Below is a small trained network, with its code and all its weights. Each question gives an input and a target symbol and asks what happens when units are switched off, that is, made to give their printed mean instead of their output.

import numpy as np


def w(rows, s, z=0):
    codes = np.array(rows[::2]) - 128.0
    scale = np.full(codes.shape[1], s)
    scale[-1] = z or s
    return codes * scale


def f(y):
    return np.maximum(y, 0)


def softmax(a):
    e = np.exp(a - a.max(-1, keepdims=True))
    return e / e.sum(-1, keepdims=True)


def log_softmax(a):
    a = a - a.max(-1, keepdims=True)
    return a - np.log(np.exp(a).sum(-1, keepdims=True))


def net(x, mask):
    ids = ['ΘΨαγδεζηλμξπστφ'.index(c) for c in x.split()]
    T = len(ids)
    res = E[ids] + P[:T]
    u = 0
    for l in range(2):
        r = res
        for j in range(3):
            rows = slice(3 * j, 3 * j + 3)
            q, k, v = (r @ M[l][rows].T for M in (Q, K, V))
            z = softmax(np.where(np.tri(T) > 0, q @ k.T / 3**0.5, -1e9)) @ v
            o = O[l][rows]
            res = res + np.where(mask[u + j], z, o[:, -1]) @ o[:, :-1]
        u += 3
        y = f(res @ A[l][:, :-1].T + A[l][:, -1])
        res = res + np.where(mask[u : u + 16], y, B[l][:, -1]) @ B[l][:, :-1]
        u += 16
    return log_softmax(res[-1] @ U[:, :-1].T + U[:, -1])


Q, K, V, O, A, B = {}, {}, {}, {}, {}, {}
E = w([
[135,126,137],'Θ',
[145,114,248],'Ψ',
[88,213,169],'α',
[75,236,177],'γ',
[92,191,53],'δ',
[107,170,2],'ε',
[101,179,157],'ζ',
[140,126,51],'η',
[110,170,101],'λ',
[132,136,140],'μ',
[95,197,163],'ξ',
[156,90,12],'π',
[168,75,211],'σ',
[116,154,148],'τ',
[160,90,122],'φ',
],0.013)
P = w([
[97,123,104],'0',
[171,170,124],'1',
[56,74,111],'2',
[205,209,119],'3',
[14,40,114],'4',
[254,226,113],'5',
[36,58,120],'6',
],0.0081)
Q[0] = w([
[117,116,79],'L0H1',
[121,150,70],'L0H1',
[124,134,102],'L0H1',
[117,123,157],'L0H2',
[116,118,139],'L0H2',
[127,145,98],'L0H2',
[135,139,122],'L0H3',
[251,227,44],'L0H3',
[250,220,80],'L0H3',
],0.021)
K[0] = w([
[104,125,115],'L0H1',
[100,140,85],'L0H1',
[115,132,110],'L0H1',
[105,114,147],'L0H2',
[123,115,129],'L0H2',
[145,127,133],'L0H2',
[133,128,130],'L0H3',
[1,49,138],'L0H3',
[59,89,118],'L0H3',
],0.029)
V[0] = w([
[52,11,241],'L0H1',
[96,76,202],'L0H1',
[127,126,123],'L0H1',
[142,133,125],'L0H2',
[157,134,151],'L0H2',
[14,94,68],'L0H2',
[96,196,108],'L0H3',
[105,77,49],'L0H3',
[93,190,254],'L0H3',
],0.0079)
O[0] = w([
[186,173,143,4],'L0H1',
[167,133,139,62],'L0H1',
[131,138,128,129],'L0H1',
[110,129,126,129],'L0H2',
[99,100,118,116],'L0H2',
[255,204,162,154],'L0H2',
[151,197,87,211],'L0H3',
[19,57,145,105],'L0H3',
[208,238,130,159],'L0H3',
],0.0084,0.0022)
A[0] = w([
[101,166,175,118],'L0N1',
[77,180,202,101],'L0N2',
[87,138,157,170],'L0N3',
[154,154,76,37],'L0N4',
[153,101,235,84],'L0N5',
[130,69,236,120],'L0N6',
[187,124,194,152],'L0N7',
[151,103,233,81],'L0N8',
[122,173,2,3],'L0N9',
[86,177,205,54],'L0N10',
[125,92,220,55],'L0N11',
[197,67,141,138],'L0N12',
[87,124,76,180],'L0N13',
[160,96,113,87],'L0N14',
[130,182,19,116],'L0N15',
[156,106,140,231],'L0N16',
],0.0089,0.005)
B[0] = w([
[155,109,115,178],'L0N1',
[162,94,142,191],'L0N2',
[144,149,136,190],'L0N3',
[77,72,99,156],'L0N4',
[140,95,51,163],'L0N5',
[135,179,184,188],'L0N6',
[92,158,163,206],'L0N7',
[124,99,55,161],'L0N8',
[97,5,148,198],'L0N9',
[125,133,122,170],'L0N10',
[175,195,107,149],'L0N11',
[92,165,132,174],'L0N12',
[82,70,157,235],'L0N13',
[135,112,139,132],'L0N14',
[53,131,82,253],'L0N15',
[198,151,158,213],'L0N16',
],0.024,0.0048)
Q[1] = w([
[96,134,52],'L1H1',
[167,75,112],'L1H1',
[139,94,81],'L1H1',
[142,197,155],'L1H2',
[149,229,157],'L1H2',
[110,205,4],'L1H2',
[77,118,153],'L1H3',
[134,117,161],'L1H3',
[97,174,112],'L1H3',
],0.013)
K[1] = w([
[15,200,130],'L1H1',
[104,60,173],'L1H1',
[54,117,161],'L1H1',
[119,210,178],'L1H2',
[103,242,180],'L1H2',
[1,255,91],'L1H2',
[64,136,183],'L1H3',
[148,111,164],'L1H3',
[55,220,95],'L1H3',
],0.0092)
V[1] = w([
[113,115,114],'L1H1',
[108,109,101],'L1H1',
[163,155,164],'L1H1',
[220,70,103],'L1H2',
[201,86,109],'L1H2',
[23,190,152],'L1H2',
[1,225,235],'L1H3',
[116,145,152],'L1H3',
[127,139,150],'L1H3',
],0.0035)
O[1] = w([
[169,153,103,162],'L1H1',
[183,168,90,177],'L1H1',
[41,76,187,50],'L1H1',
[232,159,45,26],'L1H2',
[220,159,58,40],'L1H2',
[19,101,214,253],'L1H2',
[209,223,4,239],'L1H3',
[147,162,114,125],'L1H3',
[154,178,125,111],'L1H3',
],0.0024,0.0031)
A[1] = w([
[148,186,72,62],'L1N1',
[181,191,125,26],'L1N2',
[164,96,16,73],'L1N3',
[70,227,176,98],'L1N4',
[171,106,226,135],'L1N5',
[66,138,146,254],'L1N6',
[148,117,123,95],'L1N7',
[106,77,74,60],'L1N8',
[150,182,184,191],'L1N9',
[56,226,104,173],'L1N10',
[186,207,73,211],'L1N11',
[254,148,210,108],'L1N12',
[72,129,162,203],'L1N13',
[163,159,101,247],'L1N14',
[43,174,70,96],'L1N15',
[125,99,65,127],'L1N16',
],0.012,0.005)
B[1] = w([
[167,82,52,158],'L1N1',
[163,3,109,165],'L1N2',
[219,117,166,153],'L1N3',
[70,91,158,187],'L1N4',
[90,63,88,179],'L1N5',
[219,169,110,248],'L1N6',
[106,136,122,129],'L1N7',
[52,152,186,222],'L1N8',
[58,149,176,196],'L1N9',
[195,86,195,194],'L1N10',
[8,158,47,201],'L1N11',
[255,177,218,200],'L1N12',
[187,95,99,233],'L1N13',
[55,203,106,173],'L1N14',
[102,182,74,225],'L1N15',
[133,65,125,186],'L1N16',
],0.024,0.014)
U = w([
[145,196,177,179],'Θ',
[126,73,132,253],'Ψ',
[163,122,129,186],'α',
[170,165,34,104],'γ',
[107,241,80,121],'δ',
[43,66,76,61],'ε',
[102,162,173,181],'ζ',
[201,104,248,96],'η',
[172,206,190,175],'λ',
[122,159,250,78],'μ',
[188,84,109,63],'ξ',
[87,16,204,59],'π',
[34,90,210,109],'σ',
[255,217,109,73],'τ',
[144,159,156,237],'φ',
],0.0096,0.0084)

Each question gives the input, a string of symbols that net reads in full, and the target symbol t.
The units are the heads (3 rows each of Q, K, V and O) and the neurons (one row each of A and B). Each row of codes is followed by its name. A weight is (code - 128) times the scale printed after its matrix; where a second scale follows, it is the last column's (O, A, B and U).
mask holds one flag per unit, layer by layer, with each layer's heads first. A switched-off unit (its flag False) gives its mean, the last column of its rows in O or B, instead of its output. The means were averaged over made-up inputs and are rounded, as every weight is.
A unit's drop is (log p(t) with every unit on - log p(t) with that unit switched off) / (log p(t) with every unit on - log p(t) with every unit switched off).
The circuit of an input: a set's keep is (log p(t) with only the set's units on - log p(t) with every unit switched off) / (log p(t) with every unit on - log p(t) with every unit switched off). Starting from the 12 units with the biggest drops (on a tie, the unit counted first), units are removed one at a time, each time the one whose removal leaves the highest keep (on an exact tie, the one counted first), for as long as the keep stays at least 0.8.
circuit, biggest first: the units of the circuit, biggest drop first
k most important neurons: the k neurons with the biggest drops, biggest first
k most important neurons of layer l: the k neurons of layer l with the biggest drops, biggest first
which heads matter: for each layer, one digit per head in row order, 1 if its drop is at least 0.15 and else 0, layers parted by /
input φ ε Θ ξ Θ η, target Ψ: 2 most important neurons of layer 0	(L0N9, L0N7)
input ξ Θ Ψ η α, target Ψ: 3 most important neurons of layer 1	(L1N12, L1N5, L1N8)
input φ σ μ, target μ: which heads matter	101 / 000
input Θ σ Θ τ σ φ ζ, target η: circuit, biggest first	(L1N11)
input ξ φ γ δ τ ξ ξ, target δ: which heads matter	001 / 000
input ξ ξ φ ζ φ, target ε: which heads matter	111 / 000
input π φ γ φ γ, target η: which heads matter	010 / 000
input γ ε σ π γ λ, target τ: 4 most important neurons	(L0N15, L1N15, L1N6, L1N3)
input ξ τ φ φ π φ, target π: 4 most important neurons	(L1N5, L0N6, L0N15, L0N13)
input σ γ σ ξ, target μ: 2 most important neurons of layer 0	(L0N9, L0N13)
input Θ σ γ δ, target γ: 3 most important neurons	(L1N15, L0N15, L1N6)
input γ γ ξ, target τ: circuit, biggest first	(L0H3, L1N8)
input γ Θ Ψ ε π α μ, target γ: circuit, biggest first	(L0H3, L1N12, L1N8)
input φ σ η ζ φ ε Θ, target ξ: 2 most important neurons of layer 0	(L0N15, L0N13)
input ξ φ τ σ ξ γ, target δ: circuit, biggest first	(L0N13, L1N11)
input σ ξ τ δ Θ λ λ, target τ: which heads matter	000 / 000
input ξ φ ξ η γ, target Ψ: which heads matter	011 / 000
input Ψ ξ ζ ξ α φ, target γ: circuit, biggest first	(L1N12, L1N8)
input Ψ φ ξ σ ζ, target μ: 2 most important neurons of layer 0	(L0N9, L0N13)
input φ ε σ τ, target μ: most important neuron	(L1N12)
input Θ δ Ψ, target δ: 3 most important neurons	(L0N5, L0N8, L1N11)
input η ξ ξ φ φ ξ, target η: which heads matter	001 / 000
